(in the rows, 128 means zero)
Rows, each with its class:
[145 167 111 127 129  83 127 153 148 144  82 161 150 104 133 174 109 125
 137]
J
[135 120 117 102 120  99  91 125 133 152 170  97 114 114 139 142 111 125
 142]
P
[139 141 126  97 106 105 113 134 172 121 168  97 135  90 124 146  82 107
 133]
P
[132 118 115  89 117  99 115 113 116 132 184  77 120 115 138 128 130 136
 131]
P
[146 113 121  95 112  90 127 123 134 131 158 112 122 102 126 133 132 138
 139]
P
[134 148 157  73 106 103  79 137 110 130 155 107 125 117 136 140 106 111
 142]
P
[105 118 129 100  85  98 109 119 131 144 134  92 123 101 150 128 118 125
 142]
P
[138 127 117  95 110  96 120 135 108 128 160 100 130 139 121 149 119 132
 127]
P
[152 140 119 129 148 102 143 126 141 112 123 156 176 119 126 139 103 148
 153]
J
[157 185 130  97 133  90 107 135 151 128 138 135 140 100 127 163  92 135
 151]
J
[163 153 125 127 161  64 128 136 137 121 130 166 139 117  99 170 111 138
 135]
J
[140 109 116  89 121  87 138  90 119 116 134  80 111 122 134 113 151 118
 101]
Y
[134 132 113  82 133  95 126 120 137 128 165 115 113 106 143 128 108 136
 151]
P
[146 133 133  97 119 100 117 126 125 103 145 105 125 105 133 147 126 130
 134]
P
[122 118 121  87 119 117 112 144 146 125 161 111 110 102 132 126 101 126
 114]
P
[132 109 132 108 133 118 152 113 115 124 128  80 127 117 145 135 179 147
 142]
Y
[134 128 116  81 125  86 103 104 138 134 176  98 134  95 139 145 116 140
  88]
P
[132 132 105  81 115  99 107 123 139 122 161 112 140 121 134 144 132 115
 133]
P
[123 112 128   4 101  99 117 119 153 121 157  97 115 102 138 127  97 139
 134]
P
[122  91 133 118 132 130 154 138 115 131 117 100 115 123 141 128 140 152
 126]
Y
[134 130 117 101 127 104 105 128 141 128 136  88 128 118 132 146 130  97
 117]
P
[122 113 111  80  94  97 110  97 148 143 169  81 126 108 159 131 122 122
 130]
P
[144 119 117  86 113 109 113 114 146 137 170 109 122 115 128 111 101 124
 149]
P
[129 111 139  85 116 109 119 109 122 137 158  70 122 120 148 153 148 134
 128]
P
[146 147 117 117 132  94 117 125 140 138 129 146 144 108 127 187 123 138
 149]
J
[121 100 132  97 120 122 154 124 127 129  98 124 105 110 130 111 118 142
 127]
Y
[144 112 130 104 143 117 169 112 100 116 118 114 103 117 136 123 153 152
 130]
Y
[136 104  98  93 115  86 109 131 139 126 177  90 128 111 136 151 132 118
 132]
P
[119 105 131  87  87 129 149 113 122 128 104 112 122 119 140 121 122 148
 136]
Y
[142 133 109  91 140 117 120 126 134 127 172 125 105 115 138 140 110 131
 153]
P
[127 133 120 101 147  92 117 114 139 156 148  94 133 107 134 150 143 131
 134]
P
[ 92 139 104  92 101  96  93 131 149 130 170  80 127 105 132 145  87 132
 136]
P
[137 121 114  97 114  91 102 143 139 122 131 140 130 100 131 141 101 129
 130]
P
[136 118 132 137 143  93 136 132 133 133 155  95 129 132 131 152 144 132
 139]
P
[136 125 107 100 103  96 100 135 152 128 153 109 117 105 128 134 110 123
 137]
P
[134 107 141  87 128  92 111 125 127 134 173 105 122  93 134 127 134 135
 150]
P
[145 140 104  87 128  83 107 125 138 114 145  92 104  99 135 151 113 123
 141]
P
[158 141 123 104 138 121 158 110 124 117 164  83 131 125 149 129 129 144
 141]
Y
[144 128 125  81 122 103 137 136 139 130 205  99 123  97 125 132 111 146
 154]
P
[121  94 107  90 119  97 117 139 129 121 147 103 125  95 130 126 113 121
 135]
P
[155 147 126 109 133 107 145 118 132 117 107 110 126  93 135 154 134 132
 131]
Y
[159 113  91  44 133 101 101 118 147 131 169 121 116 111 134 126  95 138
 152]
P
[130 146 126 138 119 103 107 138 149 133 135 132 126 109 129 172 113 133
 149]
J

Rows with their classes:
[120 133 159 137 107 143 145 136 138 174 156 116 134 117 136 114 159 121
  81]
gn
[146 152 115 130 130  99 128 141 136 182 139 116 112 150 101 130 143 135
 132]
bd
[132 170 110 131 176 138 120 121  61 150 173  83 116  80  97 134 141  80
 110]
bd
[ 81 153 170 147 116 173 128 138 161 160  68  86  82 149 164 102 114 131
 101]
gn
[ 51 203 152  93 158 214 140 109  74 140  69 108  93 118 171 113  48  39
 112]
cl
[120 188 131 125 172 141  76 128  85 210 153 125  36  86 125 134 127 121
  86]
bd
[127 124 158 131 136 208 172 121  99 145 138 142 134  93 170 128 127  34
  74]
gn
[108 168 169 135 182 179 122 110 103 168 104 114  75 111 172 137 111  90
  93]
gn
[105 161 108 146 147 159 142 114  99 140 135 143 114 108 126 144 102  46
 130]
bd
